Below is a small trained network, with its code and all its weights. Each question gives an input and a class and asks what happens when units are switched off, that is, made to give their printed mean instead of their output.

import numpy as np


def w(rows, s, z=0):
    codes = np.array(rows[::2]) - 128.0
    scale = np.full(codes.shape[1], s)
    scale[-1] = z or s
    return codes * scale


def f(y):
    return np.maximum(y, 0)


def log_softmax(a):
    a = a - a.max(-1, keepdims=True)
    return a - np.log(np.exp(a).sum(-1, keepdims=True))


def net(x, mask):
    res = np.array(x, float).reshape(1, 3) / 4 @ E
    y = f(res @ A[0][:, :-1].T + A[0][:, -1])
    res = res + np.where(mask, y, B[0][:, -1]) @ B[0][:, :-1]
    return log_softmax(res[-1] @ U[:, :-1].T + U[:, -1])


A, B = {}, {}
E = w([
[154,169,107,156,248,87],'x0',
[40,172,49,105,118,67],'x1',
[160,94,151,92,112,9],'x2',
],0.017)
A[0] = w([
[184,92,192,115,135,152,115],'N1',
[190,66,113,88,154,82,4],'N2',
[169,212,117,148,199,73,4],'N3',
[202,113,210,118,120,116,158],'N4',
[74,119,198,81,79,164,202],'N5',
[72,110,119,88,8,84,143],'N6',
[87,134,142,94,96,83,126],'N7',
[88,219,67,168,94,95,176],'N8',
[87,134,23,84,145,117,73],'N9',
[160,130,147,180,189,184,142],'N10',
[101,115,170,123,72,168,50],'N11',
[96,139,89,140,91,162,49],'N12',
[137,113,133,83,55,189,69],'N13',
[132,207,167,188,172,164,139],'N14',
[160,162,156,143,178,196,152],'N15',
[121,150,114,57,117,110,113],'N16',
[84,146,49,122,130,110,65],'N17',
[120,159,143,130,237,80,147],'N18',
[174,115,119,155,174,154,142],'N19',
[89,143,71,125,134,119,39],'N20',
[188,109,105,182,151,136,147],'N21',
[207,140,144,152,86,127,70],'N22',
[78,143,75,103,144,236,91],'N23',
[163,140,111,69,58,176,64],'N24',
[182,31,243,123,135,149,10],'N25',
[79,194,76,150,120,104,15],'N26',
[102,112,81,81,66,62,135],'N27',
[150,172,119,115,173,190,145],'N28',
[56,163,137,171,134,203,212],'N29',
[112,117,44,161,121,212,174],'N30',
[99,174,87,179,99,191,39],'N31',
[164,153,105,119,183,99,98],'N32',
[203,95,135,143,145,165,186],'N33',
[125,138,147,63,50,106,136],'N34',
[186,83,142,90,134,49,118],'N35',
[122,147,92,165,167,155,96],'N36',
],0.012,0.011)
B[0] = w([
[209,66,99,144,72,125,203],'N1',
[144,153,204,202,205,216,163],'N2',
[147,2,60,135,15,100,203],'N3',
[186,79,137,198,135,164,221],'N4',
[150,52,67,154,51,73,234],'N5',
[69,173,136,86,163,91,249],'N6',
[109,135,125,90,147,117,184],'N7',
[137,89,79,105,115,90,231],'N8',
[152,71,122,205,122,130,199],'N9',
[111,186,130,96,150,126,208],'N10',
[160,157,194,194,173,168,182],'N11',
[123,126,76,112,96,82,158],'N12',
[195,112,173,192,130,186,203],'N13',
[86,182,164,97,172,113,199],'N14',
[90,156,131,81,163,113,207],'N15',
[109,123,118,93,163,92,163],'N16',
[161,109,127,178,116,152,186],'N17',
[139,87,147,184,118,180,241],'N18',
[113,173,153,102,188,125,183],'N19',
[134,157,197,156,170,204,163],'N20',
[105,164,145,100,179,129,178],'N21',
[129,64,55,120,76,75,162],'N22',
[164,45,54,157,75,112,211],'N23',
[127,139,144,157,175,158,180],'N24',
[122,100,67,105,84,95,219],'N25',
[171,142,154,188,148,182,178],'N26',
[88,168,135,97,137,117,222],'N27',
[96,167,145,67,162,128,191],'N28',
[163,112,155,187,170,179,239],'N29',
[177,77,134,193,105,147,222],'N30',
[115,109,94,78,38,58,180],'N31',
[140,113,137,164,85,132,187],'N32',
[89,179,141,110,168,159,212],'N33',
[94,140,106,97,165,120,205],'N34',
[182,96,96,160,92,121,216],'N35',
[108,143,138,88,155,156,171],'N36',
],0.01,0.018)
U = w([
[148,147,186,201,182,218,185],'0',
[126,113,79,128,70,73,4],'1',
[34,246,161,17,220,111,250],'2',
],0.014,0.0015)

Each question gives the input, the list of numbers given to net, and the class t.
The units are the neurons (one row each of A and B). Each row of codes is followed by its name. A weight is (code - 128) times the scale printed after its matrix; where a second scale follows, it is the last column's (A, B and U).
mask holds one flag per neuron, in row order. A switched-off neuron (its flag False) gives its mean, the last column of its row in B, instead of its output. The means were averaged over made-up inputs and are rounded, as every weight is.
A unit's drop is (log p(t) with every unit on - log p(t) with that unit switched off) / (log p(t) with every unit on - log p(t) with every unit switched off).
The circuit of an input: a set's keep is (log p(t) with only the set's units on - log p(t) with every unit switched off) / (log p(t) with every unit on - log p(t) with every unit switched off). Starting from the 12 units with the biggest drops (on a tie, the unit counted first), units are removed one at a time, each time the one whose removal leaves the highest keep (on an exact tie, the one counted first), for as long as the keep stays at least 0.8.
units of the circuit, in order: the units of the circuit, biggest drop first
unit that matters most: the unit with the biggest drop
top k neurons: the k neurons with the biggest drops, biggest first
drop of u: that unit's drop, to one decimal
input [-6,6,3], class 2: unit that matters most => N6
input [4,6,-3], class 0: top 3 neurons => (N26, N20, N5)
input [0,4,-5], class 1: top 2 neurons => (N31, N23)
input [-5,1,-4], class 1: top 3 neurons => (N5, N31, N23)
input [1,-3,8], class 0: top 2 neurons => (N2, N5)
input [0,-2,1], class 1: top 4 neurons => (N29, N13, N11, N2)
input [8,0,7], class 0: top 4 neurons => (N2, N18, N5, N25)
input [-3,4,-6], class 1: top 2 neurons => (N31, N23)
input [3,0,7], class 0: top 2 neurons => (N2, N5)
input [1,8,-4], class 0: top 2 neurons => (N20, N26)
input [8,-1,7], class 0: top 2 neurons => (N2, N18)
input [2,-2,6], class 0: drop of N2 => 1.5
input [-4,6,8], class 2: drop of N17 => 0.0
input [6,-3,8], class 0: units of the circuit, in order => (N2)
input [-3,-4,1], class 1: drop of N2 => 0.1
